Below are the code and all the weights of a small trained network. Each question names an input and a class and asks about switching units off, where a switched-off unit gives its printed mean instead of its output.

import numpy as np


def w(rows, s, z=0):
    codes = np.array(rows[::2]) - 128.0
    scale = np.full(codes.shape[1], s)
    scale[-1] = z or s
    return codes * scale


def f(y):
    return y / 2 * (1 + np.tanh(0.7978845608 * (y + 0.044715 * y**3)))


def log_softmax(a):
    a = a - a.max(-1, keepdims=True)
    return a - np.log(np.exp(a).sum(-1, keepdims=True))


def net(x, mask):
    res = np.array(x, float).reshape(1, 7) / 4 @ E
    y = f(res @ A[0][:, :-1].T + A[0][:, -1])
    res = res + np.where(mask, y, B[0][:, -1]) @ B[0][:, :-1]
    return log_softmax(res[-1] @ U[:, :-1].T + U[:, -1])


A, B = {}, {}
E = w([
[155,34,180,142,147,173,254,148,97,62,119,157],'x0',
[135,82,171,39,69,84,110,39,82,54,188,67],'x1',
[43,175,147,101,139,34,182,182,175,65,46,98],'x2',
[92,174,69,52,134,169,196,32,75,154,81,183],'x3',
[236,96,46,98,227,89,156,113,190,117,133,85],'x4',
[79,53,139,55,177,166,92,174,74,194,64,63],'x5',
[179,97,150,69,100,160,67,119,197,67,41,206],'x6',
],0.0063)
A[0] = w([
[209,98,66,130,170,124,155,100,184,129,114,72,95],'neuron 0',
[69,175,134,134,147,39,171,166,145,85,56,92,130],'neuron 1',
[165,105,31,151,175,64,172,162,144,168,139,108,175],'neuron 2',
[205,135,173,95,97,162,82,110,200,66,34,192,180],'neuron 3',
[95,199,82,72,129,159,195,56,70,160,81,195,112],'neuron 4',
[142,71,186,144,129,149,254,148,82,91,156,169,70],'neuron 5',
[154,123,171,41,74,87,126,73,57,60,166,57,159],'neuron 6',
[61,153,222,149,68,172,123,88,89,106,142,162,103],'neuron 7',
[125,68,174,150,146,190,223,127,140,103,110,148,89],'neuron 8',
[120,169,61,195,160,154,152,203,159,198,78,168,143],'neuron 9',
[180,112,75,91,195,101,150,96,188,123,138,104,81],'neuron 10',
[93,188,83,115,130,120,37,118,175,170,134,123,73],'neuron 11',
[168,176,135,158,86,114,152,91,186,94,156,180,70],'neuron 12',
[109,219,101,184,210,158,154,219,191,195,47,211,162],'neuron 13',
[62,167,136,111,150,58,166,156,188,84,68,116,115],'neuron 14',
[194,123,97,77,201,108,160,104,182,125,143,107,97],'neuron 15',
[70,142,97,182,144,95,203,155,79,184,207,49,251],'neuron 16',
[131,171,102,157,120,114,144,100,151,43,189,184,73],'neuron 17',
[123,107,151,44,80,39,81,60,102,102,187,86,162],'neuron 18',
[193,62,126,155,124,194,62,59,65,188,213,153,177],'neuron 19',
[82,172,188,133,32,172,138,132,100,134,136,174,62],'neuron 20',
[113,187,103,130,108,96,44,93,140,164,111,96,54],'neuron 21',
[83,54,134,81,169,154,75,159,82,151,75,43,93],'neuron 22',
[173,126,122,103,92,161,42,129,196,60,39,208,132],'neuron 23',
[160,50,191,194,131,143,176,198,116,58,144,108,128],'neuron 24',
[89,197,90,127,124,101,90,102,136,179,154,103,110],'neuron 25',
[108,109,116,111,145,180,244,69,98,117,99,173,100],'neuron 26',
[119,200,132,166,134,108,195,114,98,108,226,96,164],'neuron 27',
[166,92,87,79,185,106,120,74,165,76,152,69,158],'neuron 28',
[119,201,56,126,105,117,45,134,147,156,115,125,84],'neuron 29',
[70,164,186,146,66,186,124,139,109,128,110,129,66],'neuron 30',
[106,107,222,186,74,116,70,194,134,113,150,113,131],'neuron 31',
[140,179,118,171,90,71,177,77,161,69,164,177,88],'neuron 32',
[153,87,116,51,81,173,66,157,193,96,89,186,169],'neuron 33',
[102,70,150,52,165,162,108,140,97,179,71,75,92],'neuron 34',
[145,174,103,171,96,115,153,99,161,70,167,165,62],'neuron 35',
[201,143,104,120,196,107,134,95,122,102,107,71,146],'neuron 36',
[84,88,147,51,195,156,101,159,101,181,88,97,107],'neuron 37',
[99,191,35,35,110,166,206,61,99,155,98,179,129],'neuron 38',
[130,195,132,83,102,92,59,49,133,126,134,72,121],'neuron 39',
[134,183,123,171,150,160,68,206,183,142,133,113,105],'neuron 40',
[68,155,141,91,155,71,156,159,155,106,63,93,67],'neuron 41',
[74,106,156,173,49,124,95,161,72,121,110,153,98],'neuron 42',
[147,179,96,171,109,102,123,91,155,83,142,175,60],'neuron 43',
[164,65,103,166,151,94,93,199,198,91,160,80,137],'neuron 44',
[51,147,159,50,102,22,169,104,139,19,113,37,110],'neuron 45',
[48,156,197,120,72,183,127,138,134,150,151,167,63],'neuron 46',
[187,75,120,107,93,180,102,89,104,189,196,148,125],'neuron 47',
],0.0063,0.003)
B[0] = w([
[40,174,163,123,209,123,57,75,123,185,99,194,183],'neuron 0',
[211,191,75,195,56,186,30,49,101,151,75,102,194],'neuron 1',
[75,180,202,105,183,160,107,99,66,176,159,175,198],'neuron 2',
[94,181,141,97,143,252,178,215,68,120,146,36,226],'neuron 3',
[167,187,200,79,108,40,27,164,236,206,214,69,216],'neuron 4',
[177,35,44,44,231,84,80,164,61,39,13,60,185],'neuron 5',
[165,58,216,133,47,169,200,177,54,219,172,204,218],'neuron 6',
[29,132,161,119,186,113,76,104,97,153,109,202,182],'neuron 7',
[164,51,60,81,200,42,34,113,98,42,14,71,172],'neuron 8',
[157,74,225,113,77,126,192,192,58,155,90,186,218],'neuron 9',
[39,142,179,103,215,108,76,73,115,157,87,216,177],'neuron 10',
[197,45,62,75,221,65,101,173,52,27,38,71,184],'neuron 11',
[59,45,35,166,121,111,191,194,188,201,199,147,169],'neuron 12',
[209,27,242,150,2,164,119,173,30,174,111,215,255],'neuron 13',
[179,191,58,206,103,213,78,45,96,143,98,108,188],'neuron 14',
[51,134,189,100,213,97,63,74,114,178,99,221,178],'neuron 15',
[109,196,172,68,151,222,197,186,50,129,143,2,241],'neuron 16',
[26,45,61,205,144,124,178,204,168,177,159,165,166],'neuron 17',
[179,44,199,84,71,101,166,222,49,119,86,135,216],'neuron 18',
[205,186,66,216,58,224,12,37,113,143,52,103,248],'neuron 19',
[47,122,135,119,218,102,99,97,106,170,103,172,171],'neuron 20',
[141,69,50,61,215,52,95,153,106,56,36,80,171],'neuron 21',
[47,64,4,213,100,78,191,179,201,239,228,127,203],'neuron 22',
[55,191,141,72,160,225,202,175,68,115,144,9,219],'neuron 23',
[225,124,87,54,153,48,45,200,197,78,59,41,193],'neuron 24',
[133,86,104,67,210,128,143,179,130,76,66,66,180],'neuron 25',
[205,129,130,73,153,33,50,206,209,51,91,45,184],'neuron 26',
[54,118,99,120,126,196,183,206,116,154,162,71,189],'neuron 27',
[71,145,205,125,186,117,127,117,71,171,160,201,194],'neuron 28',
[200,26,60,72,190,54,117,198,68,44,42,99,184],'neuron 29',
[58,163,131,124,215,81,90,29,122,141,99,205,160],'neuron 30',
[91,211,193,88,175,56,57,104,198,169,192,128,185],'neuron 31',
[67,44,32,218,108,148,138,185,206,213,154,145,181],'neuron 32',
[89,168,116,118,149,217,227,174,125,161,215,66,205],'neuron 33',
[61,35,33,203,133,101,150,176,219,228,195,149,198],'neuron 34',
[13,57,42,182,129,89,151,187,178,190,152,144,162],'neuron 35',
[84,171,191,123,195,126,117,81,135,175,127,200,174],'neuron 36',
[42,66,45,211,95,99,204,185,218,206,214,147,198],'neuron 37',
[200,195,213,89,74,59,38,199,236,159,207,38,226],'neuron 38',
[158,29,131,85,126,60,104,200,75,81,50,100,187],'neuron 39',
[180,91,170,84,85,108,103,180,170,107,120,124,177],'neuron 40',
[136,134,54,225,104,187,63,35,142,154,118,131,170],'neuron 41',
[79,182,172,61,215,60,89,68,155,159,133,186,165],'neuron 42',
[55,62,77,139,145,71,146,185,144,191,121,129,158],'neuron 43',
[115,199,191,84,133,52,65,111,214,169,158,122,195],'neuron 44',
[213,139,141,233,38,216,48,48,68,174,60,143,209],'neuron 45',
[49,144,124,74,222,85,78,56,117,168,87,215,164],'neuron 46',
[180,143,85,221,80,172,39,57,113,154,92,122,201],'neuron 47',
],0.0046,0.0073)
U = w([
[41,29,2,192,128,94,163,186,189,187,187,165,64],'0',
[190,52,65,39,217,50,89,165,67,34,34,92,25],'1',
[176,66,240,118,67,144,141,166,44,145,113,191,209],'2',
[33,199,193,82,245,102,90,44,98,159,121,214,21],'3',
[193,177,88,212,86,202,47,56,108,141,81,117,133],'4',
[83,192,150,66,158,206,173,193,66,116,179,51,253],'5',
[183,197,199,69,109,38,53,164,224,125,197,86,227],'6',
[152,208,116,85,96,115,227,46,76,47,195,183,148],'7',
],0.0063,0.0028)

Each question gives the input, the list of numbers given to net, and the class t.
The units are the neurons (one row each of A and B). Each row of codes is followed by its name. A weight is (code - 128) times the scale printed after its matrix; where a second scale follows, it is the last column's (A, B and U).
mask holds one flag per neuron, in row order. A switched-off neuron (its flag False) gives its mean, the last column of its row in B, instead of its output. The means were averaged over made-up inputs and are rounded, as every weight is.
A unit's drop is (log p(t) with every unit on - log p(t) with that unit switched off) / (log p(t) with every unit on - log p(t) with every unit switched off).
The circuit of an input: a set's keep is (log p(t) with only the set's units on - log p(t) with every unit switched off) / (log p(t) with every unit on - log p(t) with every unit switched off). Starting from the 12 units with the biggest drops (on a tie, the unit counted first), units are removed one at a time, each time the one whose removal leaves the highest keep (on an exact tie, the one counted first), for as long as the keep stays at least 0.8.
circuit, biggest first: the units of the circuit, biggest drop first
most important unit: the unit with the biggest drop
top k neurons: the k neurons with the biggest drops, biggest first
drop when u is switched off: that unit's drop, to one decimal
input [-6,8,-7,2,6,2,4], class 2: circuit, biggest first : [neuron 6]
input [-1,2,-5,6,-1,2,7], class 5: circuit, biggest first : [neuron 23; neuron 33]
input [4,-3,-8,-8,0,-3,-5], class 4: top 4 neurons : [neuron 19; neuron 47; neuron 38; neuron 4]
input [-6,1,-5,4,7,8,0], class 0: top 3 neurons : [neuron 22; neuron 37; neuron 34]
input [-7,-6,5,-1,7,-4,7], class 1: top 3 neurons : [neuron 29; neuron 11; neuron 21]
input [6,-4,-3,4,0,1,7], class 5: circuit, biggest first : [neuron 3; neuron 23]
input [-2,-7,1,-7,8,7,-5], class 3: circuit, biggest first : [neuron 2; neuron 0]
input [-6,1,5,-2,-2,2,8], class 5: top 3 neurons : [neuron 23; neuron 33; neuron 3]
input [-1,4,7,4,5,6,2], class 4: circuit, biggest first : [neuron 45; neuron 41]
input [5,2,-8,7,-2,-3,6], class 4: top 2 neurons : [neuron 19; neuron 47]
input [3,5,-7,8,7,-5,8], class 5: top 3 neurons : [neuron 3; neuron 23; neuron 33]
input [-5,5,-4,-5,5,1,-7], class 5: top 2 neurons : [neuron 16; neuron 13]
input [-5,0,-6,-5,-1,3,-6], class 4: top 3 neurons : [neuron 19; neuron 47; neuron 23]
input [-3,-6,-1,8,1,-4,1], class 6: top 2 neurons : [neuron 38; neuron 4]
input [-3,4,0,-7,2,-2,-7], class 5: circuit, biggest first : [neuron 16]
input [6,-5,7,6,-1,-6,-2], class 4: top 2 neurons : [neuron 1; neuron 14]
input [3,5,0,4,-2,-5,-4], class 0: top 2 neurons : [neuron 32; neuron 13]
input [1,5,6,-5,5,7,8], class 5: circuit, biggest first : [neuron 3; neuron 33]
input [-8,-2,-7,-8,1,-2,2], class 1: top 3 neurons : [neuron 11; neuron 29; neuron 21]
input [2,-1,-2,-7,-8,8,6], class 0: most important unit : neuron 22
input [1,-6,8,6,-1,7,-3], class 4: top 2 neurons : [neuron 1; neuron 14]
input [-8,-1,5,5,-7,-3,3], class 1: top 2 neurons : [neuron 29; neuron 11]
input [-4,0,0,8,1,0,1], class 6: drop when neuron 38 is switched off : 0.2
input [2,-8,8,-7,4,0,-4], class 2: drop when neuron 9 is switched off : 0.6
input [-4,0,-5,1,5,4,-1], class 3: drop when neuron 0 is switched off : 0.2
input [5,3,4,-8,-5,8,-4], class 0: drop when neuron 37 is switched off : 0.2
input [-6,5,-1,5,7,2,0], class 3: most important unit : neuron 28
